Below is a small trained network, with its code and all its weights. Each question gives an input and a target symbol and asks what happens when units are switched off, that is, made to give their printed mean instead of their output.

import numpy as np


def w(rows, s, z=0):
    codes = np.array(rows[::2]) - 128.0
    scale = np.full(codes.shape[1], s)
    scale[-1] = z or s
    return codes * scale


def softmax(a):
    e = np.exp(a - a.max(-1, keepdims=True))
    return e / e.sum(-1, keepdims=True)


def log_softmax(a):
    a = a - a.max(-1, keepdims=True)
    return a - np.log(np.exp(a).sum(-1, keepdims=True))


def net(x, mask):
    ids = ['δεζηξπτφ'.index(c) for c in x.split()]
    T = len(ids)
    res = E[ids] + P[:T]
    u = 0
    for l in range(3):
        r = res
        for j in range(2):
            rows = slice(3 * j, 3 * j + 3)
            q, k, v = (r @ M[l][rows].T for M in (Q, K, V))
            z = softmax(np.where(np.tri(T) > 0, q @ k.T / 3**0.5, -1e9)) @ v
            o = O[l][rows]
            res = res + np.where(mask[u + j], z, o[:, -1]) @ o[:, :-1]
        u += 2
    return log_softmax(res[-1] @ U[:, :-1].T + U[:, -1])


Q, K, V, O = {}, {}, {}, {}
E = w([
[150,41,128,72,92,41,3],'δ',
[60,188,85,34,119,213,53],'ε',
[154,211,59,102,93,38,208],'ζ',
[93,24,34,162,213,152,199],'η',
[224,82,219,5,167,193,209],'ξ',
[196,105,33,83,28,174,45],'π',
[35,125,167,44,178,50,39],'τ',
[237,196,105,204,250,125,48],'φ',
],0.0031)
P = w([
[110,125,163,172,101,135,140],'0',
[106,162,67,24,179,125,83],'1',
[136,162,59,38,193,119,110],'2',
[151,145,64,39,204,114,127],'3',
[137,115,97,134,100,142,128],'4',
[164,94,119,127,113,99,109],'5',
[178,61,121,146,97,91,106],'6',
[199,103,81,90,191,74,157],'7',
[243,71,70,98,169,58,141],'8',
[254,80,71,93,195,62,154],'9',
],0.0038)
Q[0] = w([
[45,121,177,132,112,188,227],'0.h1',
[142,95,110,53,125,113,22],'0.h1',
[156,91,111,103,113,82,230],'0.h1',
[88,192,98,61,89,116,97],'0.h2',
[78,239,201,234,111,138,181],'0.h2',
[101,112,181,213,204,252,144],'0.h2',
],0.024)
K[0] = w([
[4,139,116,35,88,127,169],'0.h1',
[187,99,100,143,141,100,169],'0.h1',
[66,111,198,154,79,169,158],'0.h1',
[180,171,75,65,125,99,130],'0.h2',
[100,211,148,57,80,130,59],'0.h2',
[61,90,170,119,183,242,21],'0.h2',
],0.027)
V[0] = w([
[105,119,139,111,131,125,129],'0.h1',
[207,255,132,253,246,170,46],'0.h1',
[135,144,122,142,153,128,115],'0.h1',
[118,31,122,149,193,185,85],'0.h2',
[95,91,162,181,126,157,140],'0.h2',
[126,212,108,126,52,42,204],'0.h2',
],0.0065)
O[0] = w([
[108,127,128,108,122,127,126,115],'0.h1',
[210,192,155,250,243,131,2,170],'0.h1',
[142,145,140,144,148,125,112,146],'0.h1',
[129,41,119,134,197,208,98,75],'0.h2',
[112,93,155,189,139,158,173,8],'0.h2',
[148,200,116,115,73,24,181,245],'0.h2',
],0.0044,0.0012)
Q[1] = w([
[97,77,184,45,76,189,50],'1.h1',
[1,178,176,238,103,176,155],'1.h1',
[177,174,213,212,70,120,190],'1.h1',
[129,209,216,101,97,148,121],'1.h2',
[57,132,151,129,38,121,39],'1.h2',
[189,100,90,14,190,90,71],'1.h2',
],0.016)
K[1] = w([
[252,120,79,65,192,105,157],'1.h1',
[33,234,28,80,155,90,72],'1.h1',
[92,206,180,124,71,77,9],'1.h1',
[90,102,15,158,135,136,136],'1.h2',
[195,117,59,57,223,77,146],'1.h2',
[176,83,158,209,80,31,164],'1.h2',
],0.015)
V[1] = w([
[142,86,151,124,203,119,232],'1.h1',
[199,127,250,84,112,95,112],'1.h1',
[101,65,66,214,142,44,87],'1.h1',
[190,220,77,169,104,112,205],'1.h2',
[140,61,114,127,55,42,84],'1.h2',
[210,64,98,140,90,232,113],'1.h2',
],0.016)
O[1] = w([
[114,36,145,82,169,67,113,205],'1.h1',
[180,153,248,133,122,92,161,86],'1.h1',
[117,118,47,225,136,90,155,151],'1.h1',
[181,152,73,78,54,60,74,253],'1.h2',
[169,156,106,167,122,134,246,205],'1.h2',
[224,46,118,113,115,191,115,18],'1.h2',
],0.011,0.0035)
Q[2] = w([
[46,71,160,117,32,107,213],'2.h1',
[138,154,139,114,194,103,147],'2.h1',
[96,127,151,147,27,188,101],'2.h1',
[180,124,87,25,254,69,120],'2.h2',
[170,191,74,77,197,111,137],'2.h2',
[122,135,173,120,101,137,115],'2.h2',
],0.01)
K[2] = w([
[28,120,152,79,43,147,175],'2.h1',
[168,125,126,185,102,134,138],'2.h1',
[44,169,133,74,186,135,143],'2.h1',
[79,124,165,206,2,151,121],'2.h2',
[103,69,177,178,89,136,121],'2.h2',
[150,123,98,153,148,115,129],'2.h2',
],0.011)
V[2] = w([
[96,86,122,50,74,134,197],'2.h1',
[54,152,139,98,79,193,134],'2.h1',
[116,95,142,83,155,58,65],'2.h1',
[253,82,51,122,94,124,173],'2.h2',
[96,104,128,169,225,26,172],'2.h2',
[39,149,73,85,102,185,58],'2.h2',
],0.012)
O[2] = w([
[140,114,93,52,166,126,217,100],'2.h1',
[175,142,124,122,205,95,171,2],'2.h1',
[120,96,147,82,121,60,60,248],'2.h1',
[136,99,68,67,30,212,114,170],'2.h2',
[2,89,151,150,92,78,148,248],'2.h2',
[188,132,60,136,233,81,103,202],'2.h2',
],0.0084,0.0038)
U = w([
[82,130,155,161,88,192,202,73],'δ',
[195,161,125,152,205,129,138,89],'ε',
[123,219,78,92,58,44,148,252],'ζ',
[79,9,49,127,160,138,122,184],'η',
[150,74,254,50,134,146,121,132],'ξ',
[180,143,99,123,97,202,153,24],'π',
[76,152,177,189,170,97,178,61],'τ',
[133,140,174,196,103,155,28,90],'φ',
],0.0033,0.0023)

Each question gives the input, a string of symbols that net reads in full, and the target symbol t.
The units are the heads (3 rows each of Q, K, V and O). Each row of codes is followed by its name. A weight is (code - 128) times the scale printed after its matrix; where a second scale follows, it is the last column's (O and U).
mask holds one flag per head, layer by layer. A switched-off head (its flag False) gives its mean, the last column of its rows in O, instead of its output. The means were averaged over made-up inputs and are rounded, as every weight is.
A unit's drop is (log p(t) with every unit on - log p(t) with that unit switched off) / (log p(t) with every unit on - log p(t) with every unit switched off).
The circuit of an input: a set's keep is (log p(t) with only the set's units on - log p(t) with every unit switched off) / (log p(t) with every unit on - log p(t) with every unit switched off). Starting from all 6 units, units are removed one at a time, each time the one whose removal leaves the highest keep (on an exact tie, the one counted first), for as long as the keep stays at least 0.8.
circuit, biggest first: the units of the circuit, biggest drop first
unit that matters most: the unit with the biggest drop
which heads matter: for each layer, one digit per head in row order, 1 if its drop is at least 0.15 and else 0, layers parted by /
drop of u: that unit's drop, to one decimal
input τ τ ε, target τ: unit that matters most => 1.h2
input η ζ ε ε, target η: which heads matter => 01 / 10 / 01
input φ φ ζ, target φ: circuit, biggest first => (2.h1; 0.h1; 1.h2)
input π φ ζ ε, target π: circuit, biggest first => (2.h2; 1.h2; 1.h1)
input τ ε δ φ, target τ: circuit, biggest first => (1.h2; 2.h2)
input η η δ φ, target η: circuit, biggest first => (1.h1; 0.h2; 2.h2)
input π τ φ, target π: circuit, biggest first => (1.h2; 2.h2; 1.h1)
input τ ε π ζ, target τ: circuit, biggest first => (1.h2; 2.h2)
input ξ η ξ η ζ η ζ ξ τ τ, target ξ: circuit, biggest first => (1.h1; 2.h2)
input η η ξ η, target η: circuit, biggest first => (1.h1; 0.h2; 2.h2)
input δ ζ ε, target δ: which heads matter => 00 / 11 / 11
input φ ξ τ ξ ζ ε η η η, target φ: which heads matter => 10 / 11 / 10
input ε ε τ ζ ε τ, target ε: circuit, biggest first => (2.h2; 1.h1; 2.h1)
input ε ξ ε ζ, target ε: unit that matters most => 2.h2
input ε ζ ζ ξ η ζ π η ε, target ε: circuit, biggest first => (2.h2; 1.h1; 1.h2)
input η ζ ε η η ξ τ ξ, target ξ: circuit, biggest first => (1.h1; 1.h2)
input η ζ η ε ξ, target η: circuit, biggest first => (0.h2; 1.h1; 2.h2; 1.h2)
input φ ζ ζ, target φ: circuit, biggest first => (0.h1; 2.h1; 1.h2)
input η ζ ζ ζ, target η: circuit, biggest first => (1.h1; 2.h2)
input η η ξ, target η: unit that matters most => 1.h1
input η ζ ζ, target η: drop of 0.h2 => 0.1
input ξ ε ζ ξ η, target ξ: drop of 1.h2 => 0.2
input η τ τ ε η η π π, target η: drop of 1.h1 => 0.6
input π η τ τ, target π: drop of 2.h2 => 0.7
